Below is a small trained network, with its code and all its weights. Each question gives an input and a target symbol and asks what happens when units are switched off, that is, made to give their printed mean instead of their output.

import numpy as np


def w(rows, s, z=0):
    codes = np.array(rows[::2]) - 128.0
    scale = np.full(codes.shape[1], s)
    scale[-1] = z or s
    return codes * scale


def norm(h):
    return h / np.sqrt((h * h).mean(-1, keepdims=True) + 1e-5)


def f(y):
    return np.maximum(y, 0)


def softmax(a):
    e = np.exp(a - a.max(-1, keepdims=True))
    return e / e.sum(-1, keepdims=True)


def log_softmax(a):
    a = a - a.max(-1, keepdims=True)
    return a - np.log(np.exp(a).sum(-1, keepdims=True))


def net(x, mask):
    ids = ['βγελστ'.index(c) for c in x.split()]
    T = len(ids)
    res = E[ids] + P[:T]
    u = 0
    for l in range(3):
        r = norm(res)
        for j in range(2):
            rows = slice(4 * j, 4 * j + 4)
            q, k, v = (r @ M[l][rows].T for M in (Q, K, V))
            z = softmax(np.where(np.tri(T) > 0, q @ k.T / 4**0.5, -1e9)) @ v
            o = O[l][rows]
            res = res + np.where(mask[u + j], z, o[:, -1]) @ o[:, :-1]
        u += 2
        y = f(norm(res) @ A[l][:, :-1].T + A[l][:, -1])
        res = res + np.where(mask[u : u + 4], y, B[l][:, -1]) @ B[l][:, :-1]
        u += 4
    return log_softmax(norm(res)[-1] @ U[:, :-1].T + U[:, -1])


Q, K, V, O, A, B = {}, {}, {}, {}, {}, {}
E = w([
[154,116,57,149,121,73,75],'β',
[150,138,160,161,180,42,139],'γ',
[150,133,139,173,187,33,123],'ε',
[162,85,91,157,127,174,129],'λ',
[107,125,204,217,84,166,74],'σ',
[76,138,157,111,252,146,69],'τ',
],0.0018)
P = w([
[96,72,4,123,166,132,98],'0',
[144,16,158,15,64,88,123],'1',
[161,117,72,158,208,118,145],'2',
[146,39,167,64,68,106,116],'3',
[167,158,106,169,193,125,148],'4',
[151,76,176,74,84,129,117],'5',
[173,194,149,166,158,126,149],'6',
[169,125,197,93,101,136,119],'7',
[190,224,151,184,171,88,148],'8',
],0.0015)
Q[0] = w([
[169,115,191,112,170,88,43],'0.h0',
[77,192,47,172,226,169,132],'0.h0',
[116,129,72,233,200,40,17],'0.h0',
[79,41,174,35,108,78,187],'0.h0',
[79,81,73,4,30,158,163],'0.h1',
[55,57,44,43,20,155,181],'0.h1',
[178,170,113,197,224,80,132],'0.h1',
[115,101,17,56,10,157,147],'0.h1',
],0.003)
K[0] = w([
[166,65,167,187,59,146,95],'0.h0',
[139,92,85,125,221,228,179],'0.h0',
[174,47,208,202,154,221,220],'0.h0',
[82,72,89,176,78,17,83],'0.h0',
[160,21,34,112,27,115,109],'0.h1',
[146,1,42,124,11,154,163],'0.h1',
[123,200,188,182,175,109,161],'0.h1',
[158,49,10,151,6,149,133],'0.h1',
],0.0029)
V[0] = w([
[96,122,186,122,153,176,127],'0.h0',
[111,114,141,188,169,156,44],'0.h0',
[177,79,172,134,158,168,88],'0.h0',
[254,71,148,168,82,152,112],'0.h0',
[212,88,47,189,48,120,164],'0.h1',
[146,104,133,173,94,143,80],'0.h1',
[145,52,140,153,92,101,138],'0.h1',
[131,130,129,68,157,168,57],'0.h1',
],0.0021)
O[0] = w([
[185,174,143,101,189,93,175,47],'0.h0',
[189,141,172,102,112,72,160,254],'0.h0',
[141,106,197,53,157,73,169,228],'0.h0',
[103,5,118,65,150,125,151,225],'0.h0',
[79,140,164,202,192,50,129,123],'0.h1',
[163,165,164,165,145,101,119,145],'0.h1',
[96,115,178,208,130,64,128,193],'0.h1',
[170,233,129,68,82,139,131,127],'0.h1',
],0.0018,0.00098)
A[0] = w([
[126,174,173,192,111,139,130,2],'0.n0',
[104,111,207,4,100,152,147,117],'0.n1',
[138,100,175,137,72,144,135,103],'0.n2',
[64,177,132,175,176,67,178,202],'0.n3',
],0.0027,0.00094)
B[0] = w([
[150,125,106,94,221,143,88,150],'0.n0',
[64,110,78,251,72,118,61,203],'0.n1',
[141,187,106,54,159,128,165,172],'0.n2',
[101,87,78,132,78,180,121,251],'0.n3',
],0.0025,0.0018)
Q[1] = w([
[187,51,230,122,137,78,18],'1.h0',
[160,38,229,90,46,151,53],'1.h0',
[217,33,212,171,195,41,48],'1.h0',
[139,253,9,179,184,119,205],'1.h0',
[21,155,179,89,67,220,62],'1.h1',
[50,95,184,79,76,173,131],'1.h1',
[80,68,62,109,132,107,74],'1.h1',
[134,123,185,101,112,209,76],'1.h1',
],0.0036)
K[1] = w([
[98,219,249,96,127,225,7],'1.h0',
[57,231,183,139,99,121,3],'1.h0',
[149,182,210,161,141,232,68],'1.h0',
[222,49,47,112,113,125,229],'1.h0',
[110,66,22,118,71,111,206],'1.h1',
[71,68,77,87,82,120,132],'1.h1',
[129,68,162,187,185,169,122],'1.h1',
[66,104,44,119,151,63,176],'1.h1',
],0.0033)
V[1] = w([
[45,104,95,78,210,75,90],'1.h0',
[172,138,138,140,79,66,184],'1.h0',
[91,90,101,61,193,6,144],'1.h0',
[56,99,90,115,179,77,156],'1.h0',
[89,165,209,140,126,211,79],'1.h1',
[203,218,192,147,86,75,156],'1.h1',
[154,90,158,34,187,109,106],'1.h1',
[28,111,166,86,162,196,78],'1.h1',
],0.0023)
O[1] = w([
[148,174,139,185,139,220,84,247],'1.h0',
[80,201,47,81,140,104,152,96],'1.h0',
[111,241,133,148,150,189,104,242],'1.h0',
[174,203,150,113,130,213,106,205],'1.h0',
[173,104,131,152,147,251,81,6],'1.h1',
[74,80,130,153,135,107,85,18],'1.h1',
[94,185,132,133,189,95,151,154],'1.h1',
[220,144,140,129,162,230,111,83],'1.h1',
],0.0026,0.0018)
A[1] = w([
[232,176,78,109,206,193,93,2],'1.n0',
[95,199,33,218,159,134,178,176],'1.n1',
[126,103,196,168,253,116,105,145],'1.n2',
[80,134,105,213,150,105,203,20],'1.n3',
],0.0021,0.00082)
B[1] = w([
[200,146,254,117,202,68,189,199],'1.n0',
[49,64,137,56,45,120,155,252],'1.n1',
[250,139,36,83,93,198,97,223],'1.n2',
[21,143,105,180,76,60,85,163],'1.n3',
],0.0019,0.0023)
Q[2] = w([
[117,95,65,49,183,98,222],'2.h0',
[118,154,181,163,35,159,28],'2.h0',
[87,53,144,105,52,227,124],'2.h0',
[200,157,68,204,234,45,78],'2.h0',
[65,52,21,99,166,133,194],'2.h1',
[142,67,2,170,172,67,177],'2.h1',
[199,106,90,179,117,49,115],'2.h1',
[238,92,162,182,188,87,37],'2.h1',
],0.0032)
K[2] = w([
[78,135,22,170,80,40,186],'2.h0',
[140,67,235,53,112,209,59],'2.h0',
[136,5,109,109,77,203,157],'2.h0',
[140,206,110,235,245,75,55],'2.h0',
[57,24,88,86,82,176,220],'2.h1',
[104,10,173,137,78,140,218],'2.h1',
[119,78,217,186,83,59,174],'2.h1',
[197,46,243,101,99,81,23],'2.h1',
],0.0031)
V[2] = w([
[93,47,116,37,62,138,215],'2.h0',
[139,112,194,124,13,133,140],'2.h0',
[152,151,25,161,110,89,173],'2.h0',
[91,164,124,170,194,41,90],'2.h0',
[106,27,111,134,156,176,91],'2.h1',
[92,130,7,141,222,129,74],'2.h1',
[128,124,145,111,77,46,70],'2.h1',
[134,124,204,158,71,74,70],'2.h1',
],0.002)
O[2] = w([
[125,187,69,101,112,59,86,7],'2.h0',
[33,157,3,86,174,102,213,126],'2.h0',
[120,119,201,52,99,132,107,181],'2.h0',
[139,56,191,130,185,132,100,218],'2.h0',
[73,164,196,148,118,91,90,40],'2.h1',
[199,182,141,95,139,25,171,122],'2.h1',
[151,151,89,152,148,226,126,214],'2.h1',
[107,147,88,168,128,210,142,213],'2.h1',
],0.0021,0.0018)
A[2] = w([
[46,24,172,153,26,115,138,121],'2.n0',
[58,177,175,197,130,107,125,23],'2.n1',
[149,64,138,163,59,197,124,255],'2.n2',
[67,2,157,92,123,57,166,213],'2.n3',
],0.0029,0.00071)
B[2] = w([
[155,154,218,60,175,69,200,199],'2.n0',
[87,147,58,185,171,61,139,170],'2.n1',
[55,68,82,155,96,149,67,250],'2.n2',
[96,3,188,52,75,82,180,208],'2.n3',
],0.0035,0.0021)
U = w([
[195,218,73,28,5,43,15,9],'β',
[46,226,13,34,35,191,214,95],'γ',
[30,207,48,220,213,28,174,81],'ε',
[83,10,212,23,68,51,216,151],'λ',
[75,36,85,208,69,242,27,151],'σ',
[239,208,216,90,237,213,174,195],'τ',
],0.0035,0.0011)

Each question gives the input, a string of symbols that net reads in full, and the target symbol t.
The units are the heads (4 rows each of Q, K, V and O) and the neurons (one row each of A and B). Each row of codes is followed by its name. A weight is (code - 128) times the scale printed after its matrix; where a second scale follows, it is the last column's (O, A, B and U).
mask holds one flag per unit, layer by layer, with each layer's heads first. A switched-off unit (its flag False) gives its mean, the last column of its rows in O or B, instead of its output. The means were averaged over made-up inputs and are rounded, as every weight is.
A unit's drop is (log p(t) with every unit on - log p(t) with that unit switched off) / (log p(t) with every unit on - log p(t) with every unit switched off).
The circuit of an input: a set's keep is (log p(t) with only the set's units on - log p(t) with every unit switched off) / (log p(t) with every unit on - log p(t) with every unit switched off). Starting from the 12 units with the biggest drops (on a tie, the unit counted first), units are removed one at a time, each time the one whose removal leaves the highest keep (on an exact tie, the one counted first), for as long as the keep stays at least 0.8.
circuit, biggest first: the units of the circuit, biggest drop first
unit that matters most: the unit with the biggest drop
top k neurons in layer l: the k neurons of layer l with the biggest drops, biggest first
which heads matter: for each layer, one digit per head in row order, 1 if its drop is at least 0.15 and else 0, layers parted by /
input γ β γ β β β λ ε, target τ: circuit, biggest first => [1.n1 2.n3]
input σ τ β γ τ β, target σ: which heads matter => 00 / 00 / 00
input λ γ β, target λ: circuit, biggest first => [1.n1 1.n2 1.h1 2.n3]
input ε λ ε ε γ λ, target γ: unit that matters most => 1.h1
input γ σ σ ε τ β ε λ ε, target λ: circuit, biggest first => [1.h0 0.n3 1.n1]
input ε τ λ, target τ: which heads matter => 00 / 01 / 00
input σ ε σ σ β λ ε, target λ: which heads matter => 10 / 10 / 00
input λ ε β, target λ: circuit, biggest first => [1.n1 1.h1 1.n2 2.n3]
input τ γ λ, target τ: circuit, biggest first => [1.h1 1.n0]
input ε β β λ γ γ, target ε: which heads matter => 11 / 11 / 00
input ε ε ε λ, target γ: circuit, biggest first => [1.h0 2.h0]
input γ λ ε ε λ τ σ, target τ: top 2 neurons in layer 1 => [1.n0 1.n1]
input γ λ σ λ β γ γ, target γ: top 3 neurons in layer 1 => [1.n1 1.n2 1.n0]
input λ σ γ ε β γ ε β λ, target λ: which heads matter => 00 / 01 / 00
input λ λ ε ε, target τ: which heads matter => 11 / 11 / 00
input γ γ ε ε γ ε β σ, target λ: circuit, biggest first => [1.h0]
input λ τ γ, target τ: which heads matter => 00 / 10 / 00
input σ σ σ γ τ ε, target σ: which heads matter => 00 / 01 / 00
input τ τ ε τ, target σ: which heads matter => 01 / 00 / 00
input β σ γ λ β ε λ, target λ: unit that matters most => 1.h0
input ε τ τ ε τ ε λ ε γ, target λ: which heads matter => 01 / 11 / 00
input β β λ τ γ γ β, target γ: top 2 neurons in layer 2 => [2.n0 2.n3]
input γ ε β β, target β: which heads matter => 10 / 11 / 01
input β β τ ε σ, target τ: which heads matter => 01 / 00 / 00
input σ β β τ ε γ γ β, target σ: top 2 neurons in layer 0 => [0.n1 0.n3]
input β β β ε γ ε β, target ε: top 2 neurons in layer 1 => [1.n2 1.n3]
